The same points and some others measured another way (B), then each row and its match in B
B (72 x 20)
[[-615  -38  484  177  -55  682 -408  233  266  -71 -176  255 -166    1
   271  208 -388 -185   20 -282]
 [-295  128  140  184  -10  -68  108   69 -359  -78   64 -334  -54  105
   133  -20  -86 -135  137 -318]
 [-352   31  -81 -129 -130  -66  370  -13 -355  -64  149 -182  -22   46
   114 -263 -155 -127 -272 -250]
 [-179  239  134  137   66  158 -114  -62   73 -258 -139   90 -224 -140
     2  133   46 -160  113  -12]
 [  97  347  -43  -40   62  234  265 -108  112 -196  230  -66  210   -9
    63 -412  106 -201  -86  260]
 [  58 -101  281 -168 -118  383 -105  -35  192 -100 -326  206 -287   25
   127  247 -313 -205  -98  125]
 [  64  326  115  200  206  -36   33 -191  -62 -248  196 -227  109   23
   131  -47  127 -195  275   46]
 [ -41  -72   14 -236 -336 -123  453  323 -281   89 -228 -113 -272   50
  -153  146   43   71   54    3]
 [-183   19 -113 -118  -64 -299  319 -160 -435 -120  103 -236  -66   28
    54 -191  -80  -69 -203 -231]
 [-202  -83   23 -167 -305 -112  423  341 -337  111  -85 -181 -137   91
   -77    0   -9   88   11 -142]
 [ 298  522  -92   34   88  241  199  -41  254 -264   32   24   92 -137
  -184 -377  375 -115   62  483]
 [-159  -42  336  -87 -171  516  -26  164  173  -37 -272  162 -288   52
   181  309 -319 -265    4   37]
 [ 283  432   25   69  159  260  175 -108  195 -204  292 -145  365   47
    60 -478  201 -166   85  372]
 [-230    1 -156 -228  -67 -178  417 -201 -354 -112  282 -180  101   52
   158 -373 -155 -125 -373 -188]
 [  58  258  153  263  121 -143  -49  -60 -215 -188  -47 -300  -78   36
     4   57  117  -87  328  -73]
 [ 243  304   56  185  233 -245  -74 -327 -113 -327   -4 -193  -62  -60
   -27   30  200 -108  262   89]
 [-243  112  -98   -8 -114 -276  229  -47 -446 -162 -203 -173 -393  -89
  -110   47    1  -89  -89 -247]
 [-686   -8  379   69  -33  676 -343   61  336 -185 -164  424 -284 -128
   290  295 -394 -300 -114 -235]
 [ -30  109  132   53  -12   84   18   30  -60 -103  -34 -104   -7   44
    24 -108  -15  -43   53  -17]
 [ 181  320   19  136  181 -187   39 -270 -113 -301   18 -179  -69  -65
   -18    6  191 -146  215  101]
 [-172  -24  -16 -140 -163  -94  194  301  -14   23   37   74  122  -68
  -230 -247  253  356   29   14]
 [  77 -106  119 -152 -306  -94  322  385 -261  147 -229 -203 -156  141
  -145   82   28  152  157    7]
 [-362  -81  400  101    6  474 -537  -10  278 -184 -341  348 -290  -91
   135  230 -333 -105  -69 -176]
 [ 300  343  126  194  209   54  -82 -159   82 -243   80 -174  163   19
     1 -211  192  -80  242  219]
 [ 120  344   37   28   80  291  146   34  236 -151  237  -22  327   -2
    -2 -449  211  -48   52  305]
 [-328 -126  380  -34  -59  551 -402  -31  309 -167 -344  392 -338  -74
   197  297 -419 -206 -153  -98]
 [-391   46 -104  -57 -191 -237  365   58 -535  -67  -87 -242 -296   -7
   -28  -68  -95  -94 -181 -360]
 [ 151  478   -1   42  109  405  272  -18  247 -185  329  -86  358   20
    84 -506  189 -231   25  382]
 [ 169  341  118  181  181   58   36 -124   14 -216  164 -217  170   44
    77 -168  151 -149  244  148]
 [-317   -1  -16  -70 -139  -71  290   52 -373  -25   88 -228  -23   86
    87 -247 -156  -67 -208 -283]
 [-277  -80  374   99   91  359 -453 -110  213 -177  -83  197  -37    1
   237   64 -315  -93  -49 -174]
 [ 318  253  -53  -36   69    3   47  -12  198 -168   57   36  254  -88
  -253 -476  379  223   44  366]
 [-162   84   78    3 -105   61   74  375  101   18   49   58  196  -46
  -215 -278  298  336  157   51]
 [ -31  -23   89 -164 -267   18  365  294 -185   71 -158 -119 -183   90
   -57  119  -10   -8   93   29]
 [ 182  375  101   91  138  345  121   -2  239 -145  335 -127  441   82
   105 -488  156 -118  111  311]
 [-235   92  -10   60  -74 -235  181   -5 -446 -112  -90 -271 -235    9
   -20  -26  -39  -74  -20 -292]
 [ 389  390   52   70  158  245  127 -112  180 -179  271 -192  413   94
    48 -554  177 -116   64  384]
 [-138  -65  196 -268 -175  430  178   12  167  -75 -115  210 -221   25
   237  243 -319 -322 -147  108]
 [-132  -70  -36 -181 -207 -197  358  138 -342   31   -3 -180  -54   70
   -52 -138  -21   84  -94 -135]
 [ 361  350  -37    0  104  141  151 -148  111 -205  120 -124  225   12
   -50 -484  181  -89  -38  357]
 [-149  -86  378  -73 -168  543 -159  141  218  -56 -379  228 -358   28
   159  356 -360 -240  -15   24]
 [-291  176   85  134   27  -77  155  -21 -296 -138  117 -260  -60   40
   140    3  -40 -184  113 -247]
 [-195   56    4   39  -59 -238  203  -26 -458  -83   19 -327  -96   75
    42 -126  -80  -62  -40 -290]
 [ 377  403  -34   13  154  165  121 -168  218 -246  162  -53  265  -36
   -61 -454  265  -81   30  428]
 [-353   39  303  111   71  366 -349  -85  209 -223 -123  238 -166  -89
   179  162 -223 -171  -12 -144]
 [ 411  538  -22   99  120  299  139   -7  282 -221   88  -76  246  -49
  -153 -502  367  -84  117  518]
 [-120   -3   94  -41 -175  -38  142  336  -95   46  -88  -57    0   15
  -170  -97  150  237  132  -40]
 [ -88   32   -8    5  -11 -286  157 -139 -431 -115   45 -310  -43   78
    52 -175  -81  -41  -83 -245]
 [-146  212  326  337  150  127 -164   55  -58 -126  126 -250  120  116
   190   21  -10 -121  373 -156]
 [-286   16  205    2   -5  330 -434 -149  273 -314 -520  485 -560 -288
   -53  336 -179 -134 -157  -47]
 [-132  285  126  229   41    5  -67   26  -91 -227 -233  -65 -326 -122
   -90  219  138 -124  271  -57]
 [ 311  436  -18   21  142  278  203 -125  213 -216  265 -109  341   23
    32 -524  199 -170    4  413]
 [  28  205   61  106  154 -138  -20 -246 -116 -260   57 -134  -22  -38
    48  -31   70 -110  116  -20]
 [ 294  307  178  332  220 -202 -215 -163 -129 -258 -115 -292  -53    8
   -80   37  222  -19  421   50]
 [-387  -35  -88 -124 -248 -230  416  145 -524    9  -53 -239 -225   36
   -27  -90 -102  -21 -178 -346]
 [-330  -77  283  -35   31  419 -399 -163  292 -236 -207  395 -228 -127
   180  154 -328 -158 -206 -104]
 [  84  219  190  250  194  -75 -301 -204  -18 -292 -166  -65 -162  -80
   -32  124  102  -57  258  -16]
 [-377  -82  -70 -246 -248 -138  548  154 -388   53  184 -182    5   87
    98 -149 -113  -33 -183 -239]
 [ 279  486   33   75  149  398  197  -23  303 -185  338 -110  452   46
    52 -577  238 -163   82  445]
 [ 143  290   -7  130  163 -264   48 -285 -196 -301  -21 -200 -132  -74
   -41   32  174 -131  184   34]
 [ -76  148 -144 -142  -37  -67  322 -165 -203 -166  122 -112   12  -22
    22 -338  -20 -125 -268   -9]
 [-238  -64  415  -23 -203  614 -169  244  224  -35 -442  240 -430   17
   143  426 -361 -254   32  -15]
 [-478   11  326   55 -114  553 -390   94  292 -213 -566  474 -635 -227
    28  502 -277 -230  -55 -123]
 [ -83  -15 -100 -150  -57 -223  250 -175 -361 -107   99 -211   28   57
    46 -343 -115  -23 -292 -166]
 [ -40  -55  118 -212 -272  107  385  279 -125   74 -114  -79 -156  108
    24  148  -80  -70   64   54]
 [-278  -31 -133 -189 -193 -239  402   13 -444  -44   16 -182 -139   14
   -19 -186  -84  -17 -261 -245]
 [ -68  269  206  243  185   79 -125 -119   14 -238   89 -121   34   -6
   129   37   55 -164  267  -31]
 [ 433  438  -68   -2  144  191  131  -92  310 -227  182   -4  360  -63
  -158 -582  383   29   44  525]
 [ -50   13    9  -99  -65 -101   95  170   38  -36   76   56  197  -55
  -194 -297  258  337   48   64]
 [  98  287  -22  -18   47  133  124   -6  155 -179  100   31  158  -78
  -101 -334  239   12   22  256]
 [-110  -91 -121 -308 -290 -283  497  239 -285   56  -50  -59 -107  -14
  -198  -65  152  213  -53  -16]
 [-193  -68  -12 -165 -219 -155  382  191 -348   51   22 -201  -38   91
   -23 -131  -38   67  -76 -166]]
Rows of B count from 0, top down.

[ 257   67 -223   69 -293   74 -320 -270  -30 -358   91 -249   54  387
   83   83   55   97  -67  141  -67   38  121 -133  -16  121] => 38
[   4  216 -230  237   78  -45  -29   75 -213 -138  -16  -42   13 -130
 -281  -22 -266   44  183   70  334 -140 -193   98  245  -48] => 0
[ -34   81 -248  117  -75  -82 -114   46  -97   70  -76 -113    2  -59
 -199  -63 -100  -35   76  -14  235   14  -17   45  146  -16] => 24
[-180   28  -62   87  142  -99  137  144   37  219  -28   25  102 -169
 -181  -80 -168 -190  113 -168  140  -21   80   31    0 -127] => 7
[ -36 -252   79 -442   18   35  326  -68  -32  354  -48  186   52 -207
 -107  136  171  -23  -63  -60 -209   44 -216   49 -132 -347] => 57
[ -52  -95   62 -281  158   88  341 -113   56  212   63  228  173 -159
 -219  138  -10  -56  -69  -36  -70    3 -167  -50  -20 -207] => 54
[ -95   22  269 -109   44   34  318   35   40  194  160   67   18  -93
  -49   70  -68 -133  247  -45 -114   -1  -21   57 -408 -297] => 12
[-153  -62  131   25  394  -48  452  157  -49   84   -6  201  132 -277
  -53   62 -195  -50  175 -167 -116 -263 -172  198  -76 -360] => 29
[-169   43  -96   78   66  -33   86 -121  173  211   16  -31  106   -4
 -174   54  -99   55    7  -44  105    4  -38  118   61   58] => 53
[-248  -92  117 -158  239 -208  361  205  -25  348  -57  159   53 -354
 -146  -67  -88 -161  185 -195  -75   -3 -119  162 -121 -379] => 6
[-116  -70 -164 -116 -168  -66  -55  -15   82  384  -76  -80   30  -43
 -189  -55   69 -143  -43  -98  123  192  115  -41  -19  -20] => 70
[ -28  -36 -101  141   31  -15   47  158  -81   53  -70  -62   47  -63
   -3  -41  -94 -154  110 -154   41 -130  127   33  -70 -173] => 60
[ 132   28 -411  260 -217   71 -291  -33 -149 -104 -140 -246  -16  133
  -48   16  -28   67  -38   17  234 -122   65   29  203   95] => 71
[-106   63 -164   64 -117  -22  -64 -114  100  218   -7 -125   26   41
 -186   21  -40   32   19    5  182   83    4   68   40   83] => 39
[-186   61  -83  129  167 -123  141   66   23  157  -39    4   68 -154
 -178  -25 -182   -3  132  -91  132  -78  -92  181   80  -88] => 18
[-138   39  -81  264  150  -65   89  112   52   62  -28  -60  106  -41
  -31  -40 -195  -96  127 -169   78 -150  123  106  -21  -67] => 56
[ 188  -30  -52   99 -217  249  -54 -210    7 -143   82 -170   22  293
  155  205   62  102   -5   67 -115 -140   81    7 -217   -9] => 47
[  92 -112   25  -36 -208  217   33 -213  115   78   74 -122   41  247
  146  196  128   31  -38   -5 -179  -45  130   -3 -308  -46] => 68
[ 141   53 -201   20 -347   13 -308 -287   43 -134   62 -278   -7  342
   37   70  100  138  -41  135  -31  133   76  -29  -48  144] => 63
[ -35   45 -143  -41  -42   11    2 -152   67  113   32  -22   91   22
 -214   57  -39   23  -36   34  113   68  -58  -15   89   34] => 32
[   2 -136  129   77  150  175  301  -23   85   10   54   48  146   61
  173  171  -45  -48   40 -153 -243 -269   97   65 -277 -215] => 67
[ -26  108 -264   38  -89  -63 -138   63  -59  115  -30  -63   71  -76
 -318 -119 -112 -210   17  -39  317  127  107 -160  162   15] => 3
[  43  -44  139 -103  141  218  311  -40   79   28  169  172  224   -3
  -69  130  -84 -237   -9  -98 -110  -91  124 -215 -229 -203] => 16
[-179   75   19   44  383  -55  336  191   23  131   59  225  237 -289
 -303  -66 -300 -300  108 -190  154  -89   27  -91   60 -208] => 62
[  41   61 -142  246   56   14   18  137 -180 -131  -48  -75   21  -50
  -31   -6 -173  -41  163  -55  113 -223   -1   88   20 -150] => 58
[-178   -4  -80   19   62  -92  120   -2   57  273  -52  -11   38 -126
 -175   11  -76   21   77  -71   99   -1  -98  171   33  -77] => 25
[ -41 -120  -34 -125  293    0  349  -88  -82   23  -67  198  123 -204
 -105  182  -53  210  -26  -16 -138 -227 -407  233  163 -249] => 48
[-179  -59  -54    1   54 -143  124  152   -8  304 -101  -11   19 -188
 -110  -73  -58 -127  120 -169   50   -1   18  126  -58 -195] => 8
[  60 -113   19  -37 -161  180   62 -255  130   76   60 -110   40  228
  133  222  124  135  -45   20 -197  -66   24   86 -244  -34] => 5
[ -43  111 -194  209   -7  -59  -52  103 -116   20  -54 -105   -1  -76
 -162  -54 -168  -42  151  -34  238  -81  -13   89   93  -55] => 11
[ 298   62 -177   75 -330  184 -254 -151 -149 -292   82 -220  -13  294
   60   98   42    9   13  131   13  -30  118 -148 -113    7] => 66
[-191   74  -63   35  239 -119  206  109   19  185   -2  114  140 -241
 -297  -63 -221 -143  106 -119  178  -19  -63   33  114 -130] => 35
[ 250  -40  -99  -33 -310  262 -113 -203  -62 -112   70 -151    6  261
   72  178  118   24  -48   94  -62  -39   86 -115 -186  -35] => 64
[ -94 -245   57 -311    7   59  278 -128  118  399  -43  109   85  -93
  -48  153  159    2  -99 -102 -197   32  -93   78 -153 -212] => 52
